Below is a small trained network, with its code and all its weights. Each question gives an input and a class and asks what happens when units are switched off, that is, made to give their printed mean instead of their output.

import numpy as np


def w(rows, s, z=0):
    codes = np.array(rows[::2]) - 128.0
    scale = np.full(codes.shape[1], s)
    scale[-1] = z or s
    return codes * scale


def f(y):
    return y / 2 * (1 + np.tanh(0.7978845608 * (y + 0.044715 * y**3)))


def log_softmax(a):
    a = a - a.max(-1, keepdims=True)
    return a - np.log(np.exp(a).sum(-1, keepdims=True))


def net(x, mask):
    res = np.array(x, float).reshape(1, 6) / 4 @ E
    y = f(res @ A[0][:, :-1].T + A[0][:, -1])
    res = res + np.where(mask, y, B[0][:, -1]) @ B[0][:, :-1]
    return log_softmax(res[-1] @ U[:, :-1].T + U[:, -1])


A, B = {}, {}
E = w([
[212,127,204,72],'x0',
[128,129,129,128],'x1',
[90,7,108,72],'x2',
[207,100,26,146],'x3',
[130,128,129,129],'x4',
[129,125,128,132],'x5',
],0.011)
A[0] = w([
[51,149,132,156,161],'n0',
[99,5,115,58,216],'n1',
[90,102,152,77,123],'n2',
[218,117,122,103,110],'n3',
[211,120,116,108,114],'n4',
[126,112,37,177,149],'n5',
[133,138,206,76,132],'n6',
[41,146,143,152,161],'n7',
[148,205,129,198,254],'n8',
[158,225,182,145,190],'n9',
[113,83,171,67,131],'n10',
[147,177,211,110,173],'n11',
[127,115,48,178,136],'n12',
[45,148,137,151,161],'n13',
[43,145,140,154,161],'n14',
[110,70,81,116,134],'n15',
[107,52,69,107,148],'n16',
],0.011,0.0063)
B[0] = w([
[186,78,66,130,177],'n0',
[48,99,136,72,252],'n1',
[143,142,129,67,164],'n2',
[151,35,64,121,172],'n3',
[155,62,61,132,169],'n4',
[81,195,135,191,196],'n5',
[75,173,225,119,179],'n6',
[178,60,89,121,183],'n7',
[186,153,88,254,228],'n8',
[123,96,184,235,217],'n9',
[112,161,137,39,177],'n10',
[107,99,216,159,194],'n11',
[85,205,144,184,186],'n12',
[173,65,75,126,180],'n13',
[181,66,77,116,182],'n14',
[60,108,150,166,176],'n15',
[35,105,142,166,197],'n16',
],0.009,0.013)
U = w([
[226,92,101,156,156],'0',
[72,143,176,170,181],'1',
[125,67,72,81,174],'2',
[105,165,171,56,3],'3',
[142,246,84,156,79],'4',
],0.012,0.0024)

Each question gives the input, the list of numbers given to net, and the class t.
The units are the neurons (one row each of A and B). Each row of codes is followed by its name. A weight is (code - 128) times the scale printed after its matrix; where a second scale follows, it is the last column's (A, B and U).
mask holds one flag per neuron, in row order. A switched-off neuron (its flag False) gives its mean, the last column of its row in B, instead of its output. The means were averaged over made-up inputs and are rounded, as every weight is.
A unit's drop is (log p(t) with every unit on - log p(t) with that unit switched off) / (log p(t) with every unit on - log p(t) with every unit switched off).
The circuit of an input: a set's keep is (log p(t) with only the set's units on - log p(t) with every unit switched off) / (log p(t) with every unit on - log p(t) with every unit switched off). Starting from the 12 units with the biggest drops (on a tie, the unit counted first), units are removed one at a time, each time the one whose removal leaves the highest keep (on an exact tie, the one counted first), for as long as the keep stays at least 0.8.
units of the circuit, in order: the units of the circuit, biggest drop first
unit that matters most: the unit with the biggest drop
k most important neurons: the k neurons with the biggest drops, biggest first
drop when u is switched off: that unit's drop, to one decimal
input [-1,-3,8,2,-7,6], class 1: unit that matters most -> n16
input [8,-8,1,8,0,0], class 2: units of the circuit, in order -> [n8; n9]
input [0,-8,-5,-1,-8,-2], class 0: units of the circuit, in order -> [n1; n5]
input [-1,0,8,2,6,-1], class 1: units of the circuit, in order -> [n16; n15]
input [-1,5,-5,1,-1,-2], class 4: units of the circuit, in order -> [n3; n8]
input [0,6,3,8,0,6], class 1: 2 most important neurons -> [n5; n12]
input [-2,-1,0,7,-7,2], class 4: 2 most important neurons -> [n9; n11]
input [-1,-8,0,2,-2,0], class 4: drop when n9 is switched off -> 0.2
input [-6,4,-5,1,4,-1], class 4: drop when n5 is switched off -> 0.4
input [1,-5,-4,1,3,1], class 0: drop when n3 is switched off -> -0.1
